Below is a small trained network, with its code and all its weights. Each question gives an input and a target symbol and asks what happens when units are switched off, that is, made to give their printed mean instead of their output.

import numpy as np


def w(rows, s, z=0):
    codes = np.array(rows[::2]) - 128.0
    scale = np.full(codes.shape[1], s)
    scale[-1] = z or s
    return codes * scale


def f(y):
    return np.maximum(y, 0)


def softmax(a):
    e = np.exp(a - a.max(-1, keepdims=True))
    return e / e.sum(-1, keepdims=True)


def log_softmax(a):
    a = a - a.max(-1, keepdims=True)
    return a - np.log(np.exp(a).sum(-1, keepdims=True))


def net(x, mask):
    ids = ['ΔΛΞετφ'.index(c) for c in x.split()]
    T = len(ids)
    res = E[ids] + P[:T]
    q, k, v = (res @ M[0].T for M in (Q, K, V))
    z = softmax(np.where(np.tri(T) > 0, q @ k.T / 3**0.5, -1e9)) @ v
    res = res + np.where(mask[0], z, O[0][:, -1]) @ O[0][:, :-1]
    y = f(res @ A[0][:, :-1].T + A[0][:, -1])
    res = res + np.where(mask[1:9], y, B[0][:, -1]) @ B[0][:, :-1]
    return log_softmax(res[-1] @ U[:, :-1].T + U[:, -1])


Q, K, V, O, A, B = {}, {}, {}, {}, {}, {}
E = w([
[102,40,153,141,97],'Δ',
[156,25,143,137,106],'Λ',
[3,98,102,127,138],'Ξ',
[139,97,11,135,120],'ε',
[175,60,158,194,215],'τ',
[181,191,144,77,155],'φ',
],0.015)
P = w([
[136,2,135,34,81],'0',
[85,45,114,174,144],'1',
[92,64,114,172,141],'2',
[120,93,123,169,136],'3',
[114,125,131,156,138],'4',
[130,136,144,161,135],'5',
[134,141,145,161,134],'6',
],0.0085)
Q[0] = w([
[207,199,169,105,122],'head 1',
[147,77,149,143,106],'head 1',
[106,6,61,233,184],'head 1',
],0.014)
K[0] = w([
[87,34,144,153,47],'head 1',
[107,191,139,111,110],'head 1',
[167,253,162,109,158],'head 1',
],0.012)
V[0] = w([
[212,117,68,140,117],'head 1',
[98,184,34,157,227],'head 1',
[213,62,169,163,255],'head 1',
],0.0098)
O[0] = w([
[243,77,14,255,130,186],'head 1',
[86,20,22,113,211,81],'head 1',
[232,155,124,100,208,253],'head 1',
],0.0086,0.0055)
A[0] = w([
[108,132,185,207,169,71],'neuron 1',
[167,109,143,138,121,11],'neuron 2',
[44,120,108,157,155,144],'neuron 3',
[116,64,104,76,78,207],'neuron 4',
[255,182,129,119,164,143],'neuron 5',
[122,33,80,146,197,178],'neuron 6',
[123,120,144,243,123,175],'neuron 7',
[136,178,26,147,162,106],'neuron 8',
],0.0079,0.0012)
B[0] = w([
[208,100,123,84,14,145],'neuron 1',
[105,196,43,128,91,162],'neuron 2',
[182,107,78,132,2,155],'neuron 3',
[77,211,226,241,171,170],'neuron 4',
[26,86,67,112,152,222],'neuron 5',
[95,204,133,198,160,251],'neuron 6',
[193,134,90,49,43,174],'neuron 7',
[150,100,243,70,92,175],'neuron 8',
],0.007,0.012)
U = w([
[131,168,209,177,144,42],'Δ',
[184,13,88,42,48,254],'Λ',
[33,61,174,135,152,147],'Ξ',
[115,229,89,255,113,14],'ε',
[94,80,82,109,188,138],'τ',
[104,171,154,152,158,141],'φ',
],0.0073,0.0021)

Each question gives the input, a string of symbols that net reads in full, and the target symbol t.
The units are the heads (3 rows each of Q, K, V and O) and the neurons (one row each of A and B). Each row of codes is followed by its name. A weight is (code - 128) times the scale printed after its matrix; where a second scale follows, it is the last column's (O, A, B and U).
mask holds one flag per unit, heads first, then neurons. A switched-off unit (its flag False) gives its mean, the last column of its rows in O or B, instead of its output. The means were averaged over made-up inputs and are rounded, as every weight is.
A unit's drop is (log p(t) with every unit on - log p(t) with that unit switched off) / (log p(t) with every unit on - log p(t) with every unit switched off).
The circuit of an input: a set's keep is (log p(t) with only the set's units on - log p(t) with every unit switched off) / (log p(t) with every unit on - log p(t) with every unit switched off). Starting from all 9 units, units are removed one at a time, each time the one whose removal leaves the highest keep (on an exact tie, the one counted first), for as long as the keep stays at least 0.8.
units of the circuit, in order: the units of the circuit, biggest drop first
unit that matters most: the unit with the biggest drop
k most important neurons: the k neurons with the biggest drops, biggest first
drop of u: that unit's drop, to one decimal
input Δ Λ Δ, target Λ: unit that matters most -> neuron 6
input ε ε ε Λ ε ε Λ, target ε: 3 most important neurons -> [neuron 6; neuron 4; neuron 5]
input φ Λ Δ, target Λ: units of the circuit, in order -> [head 1; neuron 6; neuron 7]
input φ Ξ Ξ, target Λ: units of the circuit, in order -> [neuron 6; head 1; neuron 4; neuron 3]
input φ Λ τ, target Λ: 3 most important neurons -> [neuron 1; neuron 7; neuron 4]
input ε Ξ Δ Λ Λ ε Λ, target ε: units of the circuit, in order -> [head 1; neuron 6; neuron 5]
input Λ Λ Ξ τ ε, target τ: 2 most important neurons -> [neuron 5; neuron 4]
input Δ ε τ ε, target τ: 3 most important neurons -> [neuron 5; neuron 8; neuron 4]
input Λ ε Δ, target ε: units of the circuit, in order -> [neuron 6; head 1; neuron 4]
input Ξ Δ Δ Λ Ξ Λ Δ, target Ξ: 2 most important neurons -> [neuron 6; neuron 7]
input Ξ ε Λ Δ, target ε: drop of neuron 8 -> 0.2
input φ ε Λ τ, target Λ: drop of neuron 1 -> 0.3
input Λ Λ τ Δ, target τ: drop of neuron 5 -> 0.3
